Below are the code and all the weights of a small trained network. Each question names an input and a class and asks about switching units off, where a switched-off unit gives its printed mean instead of its output.

import numpy as np


def w(rows, s, z=0):
    codes = np.array(rows[::2]) - 128.0
    scale = np.full(codes.shape[1], s)
    scale[-1] = z or s
    return codes * scale


def f(y):
    return y / 2 * (1 + np.tanh(0.7978845608 * (y + 0.044715 * y**3)))


def log_softmax(a):
    a = a - a.max(-1, keepdims=True)
    return a - np.log(np.exp(a).sum(-1, keepdims=True))


def net(x, mask):
    res = np.array(x, float).reshape(1, 3) / 4 @ E
    y = f(res @ A[0][:, :-1].T + A[0][:, -1])
    res = res + np.where(mask, y, B[0][:, -1]) @ B[0][:, :-1]
    return log_softmax(res[-1] @ U[:, :-1].T + U[:, -1])


A, B = {}, {}
E = w([
[96,194,8,96,122],'x0',
[215,196,91,169,127],'x1',
[145,110,73,74,44],'x2',
],0.017)
A[0] = w([
[221,156,92,210,102,253],'n0',
[114,89,177,115,89,73],'n1',
[177,31,250,147,174,165],'n2',
[158,145,237,215,130,199],'n3',
[149,92,150,185,248,22],'n4',
[74,94,213,82,139,210],'n5',
],0.012,0.0049)
B[0] = w([
[149,161,105,56,71,218],'n0',
[74,64,149,172,126,167],'n1',
[132,121,184,105,193,249],'n2',
[125,114,238,98,72,220],'n3',
[88,190,169,98,80,189],'n4',
[134,1,133,173,173,213],'n5',
],0.014,0.021)
U = w([
[121,117,161,190,251,121],'0',
[110,149,165,148,83,80],'1',
[144,173,42,105,114,193],'2',
[109,61,88,158,162,153],'3',
[131,111,162,95,84,226],'4',
[131,140,146,167,89,22],'5',
[165,123,167,119,100,2],'6',
[158,128,137,167,125,49],'7',
],0.019,0.012)

Each question gives the input, the list of numbers given to net, and the class t.
The units are the neurons (one row each of A and B). Each row of codes is followed by its name. A weight is (code - 128) times the scale printed after its matrix; where a second scale follows, it is the last column's (A, B and U).
mask holds one flag per neuron, in row order. A switched-off neuron (its flag False) gives its mean, the last column of its row in B, instead of its output. The means were averaged over made-up inputs and are rounded, as every weight is.
A unit's drop is (log p(t) with every unit on - log p(t) with that unit switched off) / (log p(t) with every unit on - log p(t) with every unit switched off).
The circuit of an input: a set's keep is (log p(t) with only the set's units on - log p(t) with every unit switched off) / (log p(t) with every unit on - log p(t) with every unit switched off). Starting from all 6 units, units are removed one at a time, each time the one whose removal leaves the highest keep (on an exact tie, the one counted first), for as long as the keep stays at least 0.8.
units of the circuit, in order: the units of the circuit, biggest drop first
top k neurons: the k neurons with the biggest drops, biggest first
drop of u: that unit's drop, to one decimal
input [2,-4,5], class 3: units of the circuit, in order	[n3; n0]
input [2,-1,2], class 2: top 3 neurons	[n3; n5; n2]
input [2,-3,3], class 3: units of the circuit, in order	[n3; n0]
input [5,-3,-5], class 0: top 3 neurons	[n0; n3; n4]
input [8,-6,-7], class 3: units of the circuit, in order	[n2; n3]
input [-7,0,3], class 0: units of the circuit, in order	[n2]
input [1,-1,5], class 2: top 3 neurons	[n3; n5; n2]
input [4,-5,0], class 3: top 2 neurons	[n3; n2]
input [4,-4,-5], class 0: top 3 neurons	[n0; n3; n1]
input [-2,-1,-3], class 0: top 2 neurons	[n0; n2]
input [-1,-2,2], class 3: top 2 neurons	[n2; n3]
input [8,-7,2], class 2: top 2 neurons	[n5; n3]
input [0,-1,0], class 0: top 3 neurons	[n0; n3; n4]
input [0,1,-6], class 1: units of the circuit, in order	[n4]
input [-3,7,4], class 2: drop of n0	0.2
input [-4,-2,-2], class 0: drop of n0	0.1
input [-1,8,-6], class 4: drop of n0	0.1
